In the rows, 128 means zero.
Each name stands for a flat space through zero: a line, a plane or more. A row that begins with a name and a colon came from that space; any other row is followed by the name of the space it lies nearest, among the names in its block.
z302-z61: [165 108  95 107 137 119 153 146 140 136 165 135  88 130 120 144 147 121
 114 135  72 129  99 176  96 123 114]
z186-z618: [113 116 124 152 153 143  82  88 126  74 114 146 116 168 126  98  88  54
 129 141 148 165 168 150 136  65  75]
z186-z618: [138 114 149 117 141 117 145  97 141 154 119 115 120 125 149 148 146 147
 126 133 120 105  95 105 117 130 126]
z830-z542: [127 118 153 128 131 155 133 102 122 145  87 127 134 139 129 138 125 119
 134 129 134 105 124  83 136 125 126]
z186-z618: [156 107 134 128 138 129 145 118 130 141 100 143 101 158 114 147 123  74
 114 133  97 106 144 121 138 131 111]
z556-z964: [123 114 122 127 134 144 138 111 132 153 124 111 123 151 137 153 117 142
 155 126 125 123 138 100 102 121 132]
z302-z61: [124 129  87 139 118 114 137 157 134 121 140 135 125 120 112 140 135 114
 144 123 100 138 133 165 109 146 137]
z302-z61: [ 99 160 147 168  96 119 128 116 110 124  36 128 186 124 140 156 123 135
 144 124 173 117 146  64 141 136 166]
z830-z542: [100 114 134 147 151  62 130  86 167 149 154  92 106 134 142 135 128 116
 148 117 124 110 143 136 136 163 117]
z830-z542: [114 137 157 129 124 154 111 120 113 130 117 120 136 132 113  99 110 120
 118 120 155 113 144  98 173 129 124]
z556-z964: [100 143 142 167 124  44 124 129 152 108 103 143 151  90 130 126 152  87
 131 122 136 117 141 152 164 196 140]
z54-z814: [120 106 102 128 141 122 136 125 148 140 158 119 107 131 123 139 132 118
 156 124  97 128 127 152 102 144 119]
z830-z542: [170 179  88 136  71  82 181 162 100 155  97  90 121 146 118 185 131 184
  73 120 106 104 107 114 125  98 175]
z830-z542: [112 109 106 130 131 160 139 116 133 153 122 113 132 145 135 161 121 146
 181 125 118 129 134 101  80 126 138]
z302-z61: [106 121 150 120 123 174 132 130 123 154 111 126 156 106 124 128 138 150
 161 119 139 105 118  82 131 166 149]
z556-z964: [148 109 120 126 131 135 150 136 131 146 109 144 120 150 127 162 127 108
 142 132 103 122 149 116 107 142 134]
z186-z618: [116 138 145 115 130 136 111 137 126 125 160 122 141 111 138 101 126 165
 129 125 157 140 128 124 137 134 135]
z54-z814: [125 144 153 130 109 135 139 132 114 156 108 109 133 126 104 120 123 131
 109 112 136  86 133  89 180 155 144]
z556-z964: [126 106 157 125 157 162 102  94 126 131 121 133 125 189 153 126  79 112
 151 137 169 151 203  80 123  98 110]
z302-z61: [174 111 143 103 141 122 152 127 131 160 133 132 106 168 153 162 119 146
 114 139 121 127 153 101 107 120 133]
z556-z964: [124 101 102 133 145 164 113 129 132  94 117 170 131 129 126 130 130  80
 163 143 109 161 129 160  85 111 105]
z54-z814: [142  99 168  89 153 181 120 138 132 128 135 176 154  98 160 120 153 153
 152 147 141 147 108 109  95 149 131]
z54-z814: [115 129 117 130 130 132 115 139 131 111 142 138 142 117 136 121 128 135
 148 130 138 153 135 143 110 130 131]
z186-z618: [137 117 135 132 132 137 133 123 128 121  90 156 138 127 133 143 138 102
 134 138 121 127 124 120 117 130 126]
z302-z61: [121 116 164  96 139 187 124 112 122 164 147 106 136 131 142 116 120 184
 147 124 155 116 119  71 125 127 134]
z54-z814: [130 111 159 125 159 113 104 110 144 106 139 155 127 132 152 109 123 100
 129 141 149 150 154 138 134 132 106]
z54-z814: [110 123 147  98 125 202 115 165 114 151 167 130 153 114 120  99 117 173
 164 116 155 133 152  93 132 166 152]
z186-z618: [171 133 148  83 128 125 153 134 122 176 178  91  95 144 138 129 127 198
  82 125 125 106 110 105 139 115 137]
z54-z814: [ 84 151  99 155 112 131 104 118 121  96 129 104 138 108 106  99 123 123
 134 117 137 135 103 156 140 101 117]
z186-z618: [130 119 152 119 158 104 119  59 142 147 156  77  90 172 160 123 103 152
 108 131 150 123 128 106 132  73  96]
z54-z814: [127 102  91 132 149  96 134 133 158 128 167 133 106 142 141 151 128 113
 164 131  99 154 155 170  81 145 122]
z186-z618: [108 133  70 153 118 149 103 151 118  76 137 145 116 128  78  97 113  59
 133 123 101 154 137 198 134 102  99]
z556-z964: [139 144 136 102 123 162 116 130 107 128 162 105 118 135 124  96 112 172
  95 126 148 133 111 120 144  82 121]
z302-z61: [101 122 125 121 125 176 119 142 124 138 145 124 142 110 110 109 127 139
 161 116 131 124 126 118 129 153 136]
z556-z964: [133 130 129 133 126  95 149 111 139 149 113 111 131 132 154 165 139 159
 133 130 127 119 115 108 104 129 144]
z556-z964: [150 136 101 125 124 116 126 149 123  97 139 148 121 125 131 128 134 125
 107 140 115 158 115 172 107  96 121]
z186-z618: [112 132  78 141 126 141 114 105 126  84 124 121 124 111 126 124 141 126
 132 138 109 154  58 177  84  55  99]
z556-z964: [149 129 141 120 127 114 144 123 129 135 109 135 132 120 146 148 147 146
 113 137 124 121 102 117 116 125 136]
z830-z542: [ 73 149  81 164 123  71 113  96 149 108 158  72 129 115 143 129 127 161
 154 116 139 149 103 166 101 100 125]
z556-z964: [130 136 127 115 123 167 107 153 109 114 160 131 117 133  95  82 107 114
 107 121 133 134 145 145 164 117 114]
z54-z814: [101 151  85 162  95  95 147 142 131 123 101 113 146  92 107 150 154 127
 142 114 102 112  91 152 120 152 151]
z302-z61: [123 125 105 146 113 128 141 156 128 117  96 157 138 100  95 137 151  79
 140 124  91 114 115 155 131 168 135]
z54-z814: [149 115 137 131 129  90 163 130 145 148  93 149 130 109 138 169 166 114
 129 134  95 101 105 125 116 174 143]
z830-z542: [116 129 124 137 134 104 119 133 137 135 158 114 119 156 131 125  99 125
 141 119 144 141 191 128 137 144 133]
z302-z61: [158 113 150 101 161  95 123 107 146 137 185 116  88 156 158 117 116 144
  98 138 135 141 143 141 129 106 104]
z830-z542: [134 128 162 137 146  67 120 103 146 117 127 133 114 123 138 111 136  93
  94 132 136 116 133 144 169 144 108]
z302-z61: [144 135  95 128 116 148 132 134 111 113 118 128 116 142 113 135 122 123
 112 133 109 138 108 146 111  78 118]
z830-z542: [133  80 177 108 156 206 130 106 128 161  92 158 133 147 127 133 121  92
 164 134 127 102 151  63 130 158 117]
z830-z542: [107 120 140 133 138 104 136  87 150 139 125 103 119  90 126 122 163 127
 126 122 108  90  57 136 139 144 112]
z186-z618: [149 132 148  88 132 167 112 159 112 124 183 137 118 120 116  79 121 151
  96 128 140 138 127 140 155 122 120]
[104 134 124 139 123 129 117 139 128 129 145 117 125 128 100 104 113 106
 135 112 131 119 158 135 163 157 128] => z556-z964
[131 101 139 117 158 159 109  89 134 104 128 144 108 123 127 102 136  89
 120 143 114 131  85 150 124  89  78] => z186-z618
[108 115 133 149 157  72 112  85 160 108 134 126 121 129 157 129 131 102
 143 135 137 144 135 153 116 127 104] => z830-z542
[133 104 176 110 150 171 110 128 128 111 106 184 152  99 135 103 147  97
 136 143 140 131 119 117 138 154 115] => z186-z618
[132 122 169 104 134 163 123 142 120 158 148 127 130 141 123 107 108 141
 130 120 153 115 172  85 162 161 139] => z54-z814
[157 122 135 110 128 145 136 151 118 137 137 143 110 141 109 121 122 110
 104 129 112 118 143 130 148 136 124] => z186-z618
[147 127 149 118 123 119 152 127 130 142  98 141 139  97 138 147 166 142
 113 135 113 102  77 114 125 147 140] => z556-z964
[142  86 170 109 155 103 158 148 163 195 156 143 113 138 131 149 134 105
 161 117 108  91 200  98 147 252 150] => z54-z814
[109 116 116 133 131 129 149  89 140 179 127  74 123 161 152 176 114 179
 172 119 130 113 134  76  85 119 144] => z556-z964
[155 131 105 118 115 168 140 127 104 125 105 126 116 148 118 144 123 137
 107 137 109 130  96 122 105  64 120] => z302-z61
[155 126 106 131 115  99 162 158 132 142 114 144 118 128 116 164 145 110
 121 128  87 114 131 144 117 159 145] => z556-z964
[143 110 152 120 136 118 149 145 140 164 120 146 134 138 140 157 130 125
 150 127 125 114 174  95 125 191 153] => z302-z61
[115 116 164 142 143 112 119 104 142 117  88 156 152 109 148 130 145  97
 144 137 144 123 128 113 135 158 124] => z556-z964
[155 123 139 116 135 159 116 132 111 105 111 161 128 145 132 120 117 109
 108 145 136 149 137 127 125  90 113] => z186-z618
[150  97 190 118 162 127 123  98 140 126  95 171 122 126 139 117 142  69
 111 144 129 108 130 112 158 152 100] => z830-z542
[138 123 118 130 114 159 145 138 116 126  82 150 134 109 101 140 151  98
 124 131  93 104  86 129 127 132 128] => z302-z61
[114 134 149 138 144  77 105 115 145 108 157 125 118 119 131  91 124 102
 108 125 146 132 146 158 170 145 109] => z830-z542
[133 120  92 132 120 125 154 138 132 160 136 106 109 160 120 167 115 135
 150 119 100 121 154 121 100 134 142] => z556-z964
[137 103 194 117 150 167 121  92 124 135  76 158 134 125 127 112 136  82
 117 138 138  94 118  82 166 141 105] => z830-z542
[ 97 101 153 106 148 230 102  89 121 120 117 135 150  91 128  93 146 141
 163 135 139 123  52 102 109 101 100] => z556-z964
[152 119 161 110 137 174 109 153 108 114 126 172 122 145 101  88 106  73
 102 133 137 130 175 124 177 137 110] => z556-z964
[162 126 157 118 142 123 123  92 120 112 104 137 105 143 134 115 128 102
  70 145 128 119  98 128 152  74  92] => z302-z61
[104 144  94 137 113 134 123 120 124 108 133 106 133  94 117 117 147 150
 129 124 117 130  59 159 112  95 121] => z302-z61

Rows lie near named flat spaces through zero. A row that begins with a name and a colon came from that space; any other row is followed by the name of its block's space that it lies nearest.
z473z968: [109 156  78 150 151 125 125 132 153 139 139 135 143 144 153 155 126 148
 112 133 116 124 104 123 160 157 113]
z574z282: [123 138 112 144 120 144 131 149 126 162 111 146 130 141 134 104 117 120
 151 126 115 115 129 124 148 108 145]
z660z994: [ 98 124 150  91 134 189 134 137 101 151 107 162 139  49 107 148 147 145
 146  88 103 104  99 135  97 149  78]
z318z405: [108 126 133 120 122 133 121 127 122 133 120 140 125 157 128 108 118 108
 124 124 120 112 143 135 127 117 142]
z660z994: [129 121 145 136 118 117 121 122 130 146 153 128 120 121 143 123 113 148
 124 104 126 143 118 109 125 116 120]
z473z968: [129 126 150  93 130 152 127 123  85 141  84 145 145 117 103 118 127 108
 152 139 132  97 122 152 131 150 132]
z15z104: [134 150 140 125 103 146 132 139 118 166 109 110 138 102 110 109 113 120
 175 158 146 143 127 140 130 103 166]
z15z104: [137 103 172 105 119 133 123 127  96 132 134 133 115 115 119 117 121 109
 129 126 124 115 136 127  98 121 117]
z15z104: [112 126 109  93 162 158 129 120 107  98 120 178 134 140 129 150 143 162
  78 101 123  98 119 136 139 200  98]
z574z282: [108  65 163 149 109  69 120 102 158 100  99 152 107 181 138  84 138  86
 132  19 102 103 137 106 125  73 116]
z15z104: [135 128  94 125 133  98 133 123 144 109 117 138 122 152 146 127 134 147
 115 118 133 120 115 116 153 156 120]
z574z282: [120 162 118 175 137 139 123 141 154 157 152 131 146 151 138 143 105 141
 120 127 138 147 116 127 165 124 156]
z15z104: [ 88 151 117 138 149 164 116 110 129 140 143 128 155 120 125 149 128 153
 116 114 117 148 125 143 136 132 129]
z660z994: [128 113 139  55 111  77 123  91 112 132  96 148 123 108 145 127 119 164
 131  94 146  99  65 112 135 199  81]
z15z104: [113 125 180 112 109 158 131 140 126 139 120 144 126  96 102 129 123 118
 138  97 141 124 122 137 102 118 133]
z318z405: [140 118 118 125 140 187 139 166  86 142 108 188 118 143 124  99 130 128
 124 116 103  90 153 125 140 132 133]
z660z994: [124 147 163 184 126 182 137 195 166 135 199 130 111 117 115 162 117 103
  97 141 133 149 157 126  91  86 149]
z574z282: [178 115 133 149 139 133 138 150 108 104 128 140 118 173 119 111 127 105
 112 156 141 119 167 131 145 125 162]
z473z968: [100 110 102 166 154 134 117 102 115 137  79 122 162 155 121 102 154  80
 172 107  70 108 150 147 151  74 127]
z473z968: [138 119 145 129 139 122 140 136 149  93 127 125 130 101 112 169 153 117
 118 119 139 121 112 133 111 150 100]
z318z405: [148 118  80  86 104  97 137 107 122 104 131  80  98  82 144 105 152 172
 146 166 124 166 144 108  93 116 109]
z318z405: [135 117 149 121 135 145 130 139 109 131 124 160 125 133 123 128 124 126
 116 109 127 105 125 127 130 145 120]
z15z104: [ 83 125 136 132 122 126 112  96 137 146 126 120 141 119 132 120 126 135
 142  82 108 144 120 129 123  97 121]
z660z994: [128 115 191 134 124 171 123 125  99 150 138 141 135  96 103 121 119 135
 137  87 130 145 134 133 111 100 138]
z574z282: [153 129  91 104 123 130 144 157 106 136  81 132 122 121 125 109 141  97
 165 186 115  86 133 133 130 139 122]
z660z994: [ 87 135  85 163 154 191 127 134 127 141 133 112 147  89 120 135 164 126
 151 127  64 146 160 139 106  71 110]
z473z968: [167 101 112 139 126 122 148 163 138  99 152 158  84 134 149 119 141 156
  96 103 122 125 143  89 120 130 108]
z473z968: [134 125 124 185 142 108 122 118 137 145 105 110 157 153 126 122 131  89
 166 123 112 127 126 135 163  89 143]
z660z994: [145 110 140 100 119  93 128 107 117 119 114 109 124 101 127 128 136 128
 145 133 134 125 110 123 114 140 103]
z15z104: [103 160 161  96 137 165 115 108 116 141 167 151 145 108 124 166  98 197
  78 104 168 154  94 138 135 194 131]
z318z405: [143 120 103 156 157 103 134 119 155  80 135 110 135 137 130 161 159 126
 108 129 125 136 130 129 135 140 108]
z318z405: [122 129 163 119 111 105 119  93 135 112 120  94 138 136 107 120 121 114
 137 129 162 156 136 148 122 111 165]
z15z104: [129 143 134 149 130 137 137 142 158 123 136 146 133 127 125 149 126 153
 112  96 152 141 109 124 146 144 138]
z574z282: [ 78 126 144  88 122 131 106  96 103 165 112 138 143 113 133 121 113 127
 143 104 104 106 101 135 118 138 100]
z473z968: [143 105 109 123 145 151 147 163 121 109 125 151 109  89 129 146 165 125
 124 124  92  97 130 113  99 139  70]
z473z968: [145 118 171 169  94  91 117 121 137 170 141  96 125 133 134  95  97 107
 170 117 135 158 127 111 133  57 160]
z660z994: [143 124 166 135 121 144 125 134 108 154 135 162 126 140 128 110 100 150
 121  90 144 131 121 118 149 130 149]
z318z405: [122 112 132  94 116 159 137 167 104 121 103 164 101 149 115  97 131  77
 125 150 110  73 165 137  99 122 133]
z318z405: [138  96 117  76 124  90 132 130 124 100 148 132  88 101 156 144 143 139
  99 134 109  99 111  97  83 169  51]
z318z405: [129 109 156 124 124 110 131 129 139 115 108 150 125 136 122 131 132 109
 126  88 134 102 111 125 129 139 114]
z473z968: [120  81 158 112 113 146 131 129 103 123 114 120 108  80 110 102 157  94
 161 105  83 118 158 124  65  67  95]
z660z994: [140 122 105 152 132 143 130 142 111 164 127 146 125 123 147 105 125 147
 148 113  97 126 128 106 146 106 119]
z574z282: [135 127 144 128  96  70 121 112 150 152 123 143 119 162 156 102  90 156
 130  80 160 133  89 100 167 138 145]
z574z282: [104 167  46 168 141 117 148 163 203 121  99 119 144 132 137 164 158 106
 148 151 115 110 105 134 155 135 118]
z574z282: [151 128 135 129 137 157 128 142  90 136 128 144 128 150 120 111 116 119
 122 156 130 119 154 136 139 129 154]
z660z994: [138 151 112 148 130 147 148 195 167 117 152 137 110 129 126 164 132 100
 105 174 136 108 134 127 113 142 127]
z574z282: [139 142 157 125 109 115 118 113 123 167 168 105 129  90 140 136  96 174
 134 128 152 171  97 111 126 130 129]
z660z994: [ 94 132  80 142 131 132 112 115 113 168 103 156 136 188 158  74 111 133
 142 104  86 109 140 120 173 103 146]
z318z405: [144 153 106 151 149 155 126 119 114 130 156  96 147 116 123 142 129 160
 124 171 136 176 147 140 140 123 153]
z318z405: [133 134 124 157 156 148 120 103 112 113 134 123 153 160 117 126 129 144
 111 124 136 158 155 146 159 122 165]
z473z968: [ 75 127  93 159 139 123 114 101 164 109 151  83 135 129 136 136 154 115
 127 123  84 160 159 134 101  69 116]
z473z968: [114  98 179 122  91  97 116  97 135 128 127 131 111 144 129  86 110 132
 133  57 139 148 134 114 117  84 148]
z574z282: [136 124 143 124 138 171 124 135  85 145 140 121 132 102 113 125 129 117
 137 161 109 130 153 139 105 110 127]
z15z104: [113 118 180  55  93  83 137 120 173  86 132 188  92 125 138 153 111 188
  61  31 197 110  61 103 119 225  98]
z15z104: [139 155  64 157 157 145 149 155 157 103 107 152 141 151 130 150 152 149
 113 133 135 120 124 133 175 165 138]
[105 144 137 160 137 172 125 146 142 129 153 133 134 144 115 136 123 117
 109 124 126 144 157 142 123 100 158] => z660z994
[129 116  93 149 143 131 128 116 126  90 124 123 123 176 129 101 147 124
 112 129 113 141 181 134 138  99 155] => z473z968
[ 91 131  98 110 101 135 121 140 121 185 116 161 110 138 161  80 105 142
 149 102  89 103 120 103 134 107 119] => z318z405
[ 89 124  98 116 129 115 115  97 123 123  94 102 141 152 126 103 142  87
 154 148  96 115 152 149 122  97 133] => z660z994
[162 124 109 132 126  96 127 126 115 132 132 107 120 146 144 112 120 122
 137 172 128 130 136 117 139 124 134] => z15z104
[155 104 114 106 132 123 129 127  81 129  98 133 121 139 130  95 135 106
 148 159 106  96 147 128 129 128 120] => z15z104
[124 135 108 144 144 120 122 109 139  95 140  93 138 153 122 138 140 115
 113 161 131 152 158 146 128 116 148] => z318z405
[179 124 143 120 121 104 145 152 132 105 124 121 114 121 119 142 131 110
 127 167 162 116 120 126 124 155 129] => z660z994
[110 130  88 136 125  80 121 108 162 115 135  98 123 149 153 128 134 126
 126 137 115 138 127 118 130 117 117] => z15z104
[160 119  96 118 158 180 133 128  67 110 140 144 122 132 127 108 142 173
 102 152 113 143 175 129 134 140 136] => z318z405
[ 93 111 116 119 135 153 128 123 118 123  87 141 136 122 114 111 156  98
 151 104  86 100 145 142 113 102 111] => z15z104
[125 119  99 104  97 112 142 144 136 134  69 166 107 152 139  77 130 127
 155  97 125  92 123 114 149 126 138] => z574z282
[138 121 110 155 138 161 133 142 104 147 111 128 136 118 121 106 143 114
 162 137  94 126 154 130 132  86 133] => z660z994
[ 66 144  71 121 130  93 113 101 174 111 143  95 128 148 155 143 138 122
 111 142 101 133 128 130 114 124 105] => z660z994
[159 120 156 120  99 127 141 156 118 140 106 122 114 111 110 105 123  93
 165 154 143 117 136 129 112 104 148] => z15z104
[ 82 146 146 134 120 147 117 108 147 152 134 126 148 107 122 136 118 152
 135  81 132 155 109 135 129 113 137] => z15z104
[109 147 119 137 142 156 118 135 111 161 120 145 149 152 128 126 112 112
 131 143 114 107 128 143 151 134 141] => z574z282
[188 121 137 165 130  99 142 143 142 101 132 135 118 171 129 122 121 131
 111 126 168 139 136 116 165 135 165] => z473z968
[ 89 151 127 137 128 118 114 117 167 120 183  83 129 120 135 166 122 124
 101 155 130 162 131 135  95 116 123] => z15z104
[119  97 103 129 150 110 127 118 132  78 113 151 116 183 137 117 152 107
  95 101 101  96 155 126 133 134 111] => z318z405
[157 127 144 137 129 134 137 145 130 133 153 139 119  99 132 147 124 163
 116 112 144 143 108 109 128 146 114] => z660z994
[138 133 132 139 157 175 124 141  88 136 143 116 144 117 110 144 134  98
 129 186 107 122 157 151 113 120 129] => z574z282
[111 164 106 136 123 157 139 154 155 129 121 106 138 110 108 146 138 108
 145 174 137 137 138 152 118 116 152] => z15z104
